Below is a small trained network, with its code and all its weights. Each question gives an input and a class and asks what happens when units are switched off, that is, made to give their printed mean instead of their output.

import numpy as np


def w(rows, s, z=0):
    codes = np.array(rows[::2]) - 128.0
    scale = np.full(codes.shape[1], s)
    scale[-1] = z or s
    return codes * scale


def f(y):
    return y / 2 * (1 + np.tanh(0.7978845608 * (y + 0.044715 * y**3)))


def log_softmax(a):
    a = a - a.max(-1, keepdims=True)
    return a - np.log(np.exp(a).sum(-1, keepdims=True))


def net(x, mask):
    res = np.array(x, float).reshape(1, 6) / 4 @ E
    y = f(res @ A[0][:, :-1].T + A[0][:, -1])
    res = res + np.where(mask, y, B[0][:, -1]) @ B[0][:, :-1]
    return log_softmax(res[-1] @ U[:, :-1].T + U[:, -1])


A, B = {}, {}
E = w([
[134,95,7,1,63,88],'x0',
[150,230,119,124,87,46],'x1',
[200,169,139,143,216,91],'x2',
[123,203,199,139,8,207],'x3',
[89,232,88,206,185,201],'x4',
[248,110,127,176,144,9],'x5',
],0.0076)
A[0] = w([
[75,62,169,143,173,170,222],'neuron 0',
[144,142,119,252,132,133,248],'neuron 1',
[130,69,72,111,116,92,56],'neuron 2',
[111,177,178,76,82,172,145],'neuron 3',
[182,132,132,152,191,160,157],'neuron 4',
[204,115,178,78,159,102,164],'neuron 5',
[158,129,101,117,99,111,91],'neuron 6',
[70,143,74,69,250,155,185],'neuron 7',
[85,106,66,109,41,95,252],'neuron 8',
[74,118,206,136,160,132,82],'neuron 9',
],0.014,0.0033)
B[0] = w([
[86,187,108,186,95,181,213],'neuron 0',
[171,178,208,146,114,221,245],'neuron 1',
[155,120,115,28,77,104,193],'neuron 2',
[97,126,117,83,44,194,214],'neuron 3',
[176,96,187,204,93,97,209],'neuron 4',
[254,135,131,142,124,127,205],'neuron 5',
[103,127,160,114,188,153,152],'neuron 6',
[209,88,27,208,182,89,239],'neuron 7',
[118,150,161,38,60,198,230],'neuron 8',
[26,47,160,123,106,78,174],'neuron 9',
],0.015,0.012)
U = w([
[30,163,176,43,87,216,241],'0',
[94,155,13,107,237,177,19],'1',
[81,61,144,123,137,105,11],'2',
[207,73,86,2,172,84,6],'3',
[219,140,217,160,170,147,170],'4',
[168,69,15,76,112,183,178],'5',
],0.0086,0.0023)

Each question gives the input, the list of numbers given to net, and the class t.
The units are the neurons (one row each of A and B). Each row of codes is followed by its name. A weight is (code - 128) times the scale printed after its matrix; where a second scale follows, it is the last column's (A, B and U).
mask holds one flag per neuron, in row order. A switched-off neuron (its flag False) gives its mean, the last column of its row in B, instead of its output. The means were averaged over made-up inputs and are rounded, as every weight is.
A unit's drop is (log p(t) with every unit on - log p(t) with that unit switched off) / (log p(t) with every unit on - log p(t) with every unit switched off).
The circuit of an input: a set's keep is (log p(t) with only the set's units on - log p(t) with every unit switched off) / (log p(t) with every unit on - log p(t) with every unit switched off). Starting from all 10 units, units are removed one at a time, each time the one whose removal leaves the highest keep (on an exact tie, the one counted first), for as long as the keep stays at least 0.8.
circuit, biggest first: the units of the circuit, biggest drop first
unit that matters most: the unit with the biggest drop
k most important neurons: the k neurons with the biggest drops, biggest first
drop of u: that unit's drop, to one decimal
input [-1,-3,-8,4,-5,6], class 0: 2 most important neurons : neuron 7; neuron 8
input [8,7,5,7,-2,6], class 3: circuit, biggest first : neuron 1; neuron 0
input [7,-1,-3,0,4,-6], class 5: 2 most important neurons : neuron 7; neuron 1
input [-1,7,-6,-2,8,-6], class 1: circuit, biggest first : neuron 7
input [5,8,6,3,6,0], class 0: 2 most important neurons : neuron 7; neuron 5
input [1,-8,8,1,-6,-7], class 1: 2 most important neurons : neuron 0; neuron 8
input [1,4,-1,3,-6,1], class 0: 2 most important neurons : neuron 7; neuron 8
input [1,-6,6,0,8,-6], class 1: circuit, biggest first : neuron 7; neuron 0
input [5,-3,8,-4,0,7], class 3: 2 most important neurons : neuron 2; neuron 1
input [-1,3,-6,-7,-7,-5], class 0: 3 most important neurons : neuron 8; neuron 5; neuron 0
input [-1,-4,-7,-1,-7,3], class 0: 3 most important neurons : neuron 7; neuron 8; neuron 0
input [-5,-2,-3,8,3,5], class 0: 3 most important neurons : neuron 7; neuron 5; neuron 3
input [6,-5,2,-3,-8,-5], class 3: 3 most important neurons : neuron 2; neuron 3; neuron 1
input [-3,-8,1,1,8,-6], class 4: circuit, biggest first : neuron 4
input [-1,-3,2,-6,8,-5], class 1: 3 most important neurons : neuron 7; neuron 5; neuron 0
input [3,-7,-8,-5,-3,6], class 3: 2 most important neurons : neuron 2; neuron 1
input [8,0,4,3,7,-6], class 5: drop of neuron 7 : 1.6
input [-3,-7,3,5,3,-1], class 0: drop of neuron 3 : 0.0
input [-1,4,5,-6,2,-6], class 1: drop of neuron 1 : 0.1
input [5,7,3,1,7,0], class 1: unit that matters most : neuron 4
